Below are the code and all the weights of a small trained network. Each question names an input and a target symbol and asks about switching units off, where a switched-off unit gives its printed mean instead of its output.

import numpy as np


def w(rows, s, z=0):
    codes = np.array(rows[::2]) - 128.0
    scale = np.full(codes.shape[1], s)
    scale[-1] = z or s
    return codes * scale


def f(y):
    return np.maximum(y, 0)


def softmax(a):
    e = np.exp(a - a.max(-1, keepdims=True))
    return e / e.sum(-1, keepdims=True)


def log_softmax(a):
    a = a - a.max(-1, keepdims=True)
    return a - np.log(np.exp(a).sum(-1, keepdims=True))


def net(x, mask):
    ids = ['αβγδζηθξπψω'.index(c) for c in x.split()]
    T = len(ids)
    res = E[ids] + P[:T]
    q, k, v = (res @ M[0].T for M in (Q, K, V))
    z = softmax(np.where(np.tri(T) > 0, q @ k.T / 2**0.5, -1e9)) @ v
    res = res + np.where(mask[0], z, O[0][:, -1]) @ O[0][:, :-1]
    y = f(res @ A[0][:, :-1].T + A[0][:, -1])
    res = res + np.where(mask[1:9], y, B[0][:, -1]) @ B[0][:, :-1]
    return log_softmax(res[-1] @ U[:, :-1].T + U[:, -1])


Q, K, V, O, A, B = {}, {}, {}, {}, {}, {}
E = w([
[172,146,168,82,154,249],'α',
[129,89,115,105,85,101],'β',
[112,170,202,109,161,89],'γ',
[84,126,108,124,135,236],'δ',
[184,136,135,80,133,165],'ζ',
[88,124,160,113,84,158],'η',
[94,190,183,73,160,199],'θ',
[80,97,123,98,74,155],'ξ',
[61,137,78,122,170,175],'π',
[155,220,164,145,84,173],'ψ',
[66,154,130,163,128,119],'ω',
],0.017)
P = w([
[118,1,204,173,21,110],'0',
[127,22,192,180,41,123],'1',
[130,63,192,175,71,131],'2',
[128,84,176,160,102,142],'3',
[126,112,159,153,115,145],'4',
[129,120,148,145,136,148],'5',
[129,138,138,143,146,148],'6',
[124,154,133,133,158,147],'7',
[128,169,119,127,180,151],'8',
[118,190,112,118,176,141],'9',
[123,204,97,106,194,149],'10',
[131,216,93,99,209,143],'11',
[122,214,91,109,199,150],'12',
],0.0057)
Q[0] = w([
[2,148,106,118,126,249],'head 1',
[103,121,92,157,154,157],'head 1',
],0.027)
K[0] = w([
[191,232,2,131,173,31],'head 1',
[90,91,86,88,67,45],'head 1',
],0.015)
V[0] = w([
[255,103,140,40,140,146],'head 1',
[165,216,4,197,20,162],'head 1',
],0.0094)
O[0] = w([
[132,211,83,1,65,156,78],'head 1',
[198,163,98,227,21,196,5],'head 1',
],0.0066,0.0026)
A[0] = w([
[229,99,168,141,101,18,1],'neuron 1',
[50,131,64,189,116,77,107],'neuron 2',
[145,106,141,166,150,28,87],'neuron 3',
[106,66,130,129,150,212,61],'neuron 4',
[135,2,4,105,77,86,51],'neuron 5',
[243,34,146,80,109,104,13],'neuron 6',
[138,49,126,91,68,121,225],'neuron 7',
[172,132,78,92,179,177,94],'neuron 8',
],0.013,0.0018)
B[0] = w([
[200,120,115,53,111,49,142],'neuron 1',
[187,92,125,118,164,133,176],'neuron 2',
[151,84,109,135,70,118,164],'neuron 3',
[132,200,105,152,179,125,253],'neuron 4',
[93,76,215,143,131,252,175],'neuron 5',
[144,146,44,98,147,138,163],'neuron 6',
[87,154,101,122,95,61,220],'neuron 7',
[91,78,129,121,71,105,198],'neuron 8',
],0.02,0.0061)
U = w([
[160,142,8,44,112,129,61],'α',
[51,84,183,145,110,192,191],'β',
[138,191,253,7,216,148,103],'γ',
[160,68,104,180,118,105,137],'δ',
[136,75,96,39,65,179,135],'ζ',
[159,122,204,72,132,29,170],'η',
[151,136,140,74,133,160,14],'θ',
[56,134,127,200,85,23,253],'ξ',
[71,142,25,184,166,153,33],'π',
[217,187,144,160,23,206,100],'ψ',
[174,102,127,164,197,161,149],'ω',
],0.0056,0.0041)

Each question gives the input, a string of symbols that net reads in full, and the target symbol t.
The units are the heads (2 rows each of Q, K, V and O) and the neurons (one row each of A and B). Each row of codes is followed by its name. A weight is (code - 128) times the scale printed after its matrix; where a second scale follows, it is the last column's (O, A, B and U).
mask holds one flag per unit, heads first, then neurons. A switched-off unit (its flag False) gives its mean, the last column of its rows in O or B, instead of its output. The means were averaged over made-up inputs and are rounded, as every weight is.
A unit's drop is (log p(t) with every unit on - log p(t) with that unit switched off) / (log p(t) with every unit on - log p(t) with every unit switched off).
The circuit of an input: a set's keep is (log p(t) with only the set's units on - log p(t) with every unit switched off) / (log p(t) with every unit on - log p(t) with every unit switched off). Starting from all 9 units, units are removed one at a time, each time the one whose removal leaves the highest keep (on an exact tie, the one counted first), for as long as the keep stays at least 0.8.
circuit, biggest first: the units of the circuit, biggest drop first
unit that matters most: the unit with the biggest drop
k most important neurons: the k neurons with the biggest drops, biggest first
drop of u: that unit's drop, to one decimal
input η ω η η α, target ω: circuit, biggest first -> [head 1; neuron 4]
input ω η γ η ψ θ γ ψ γ ξ α γ ζ, target ζ: circuit, biggest first -> [neuron 8; neuron 4]
input α ζ β δ π ω, target ω: 3 most important neurons -> [neuron 2; neuron 7; neuron 8]
input γ η θ γ θ η δ η ζ θ, target ζ: unit that matters most -> head 1
input η γ γ, target η: circuit, biggest first -> [neuron 1; head 1]
input θ ξ ζ, target α: 2 most important neurons -> [neuron 6; neuron 5]
input ξ η η ξ π, target ω: circuit, biggest first -> [head 1; neuron 2; neuron 7]
input γ δ ζ, target α: 2 most important neurons -> [neuron 6; neuron 1]
input ζ η θ γ α ω θ ξ η ζ ζ ξ, target ζ: 3 most important neurons -> [neuron 4; neuron 8; neuron 5]
input θ ξ α ζ γ ξ α γ ψ α, target ψ: 2 most important neurons -> [neuron 7; neuron 4]
input β η θ ξ θ γ α η, target γ: 2 most important neurons -> [neuron 8; neuron 3]
input γ γ β ω ψ η η ξ θ ψ α η, target ψ: drop of head 1 -> 0.9
input ξ ζ ξ ξ η α, target ζ: drop of head 1 -> 1.3
input α ω α θ η ψ η, target ψ: drop of head 1 -> 1.1
input δ γ η ξ γ η ξ π ψ, target ψ: drop of neuron 6 -> 0.0
input η ξ ζ π α η η θ ξ γ ξ, target γ: unit that matters most -> head 1
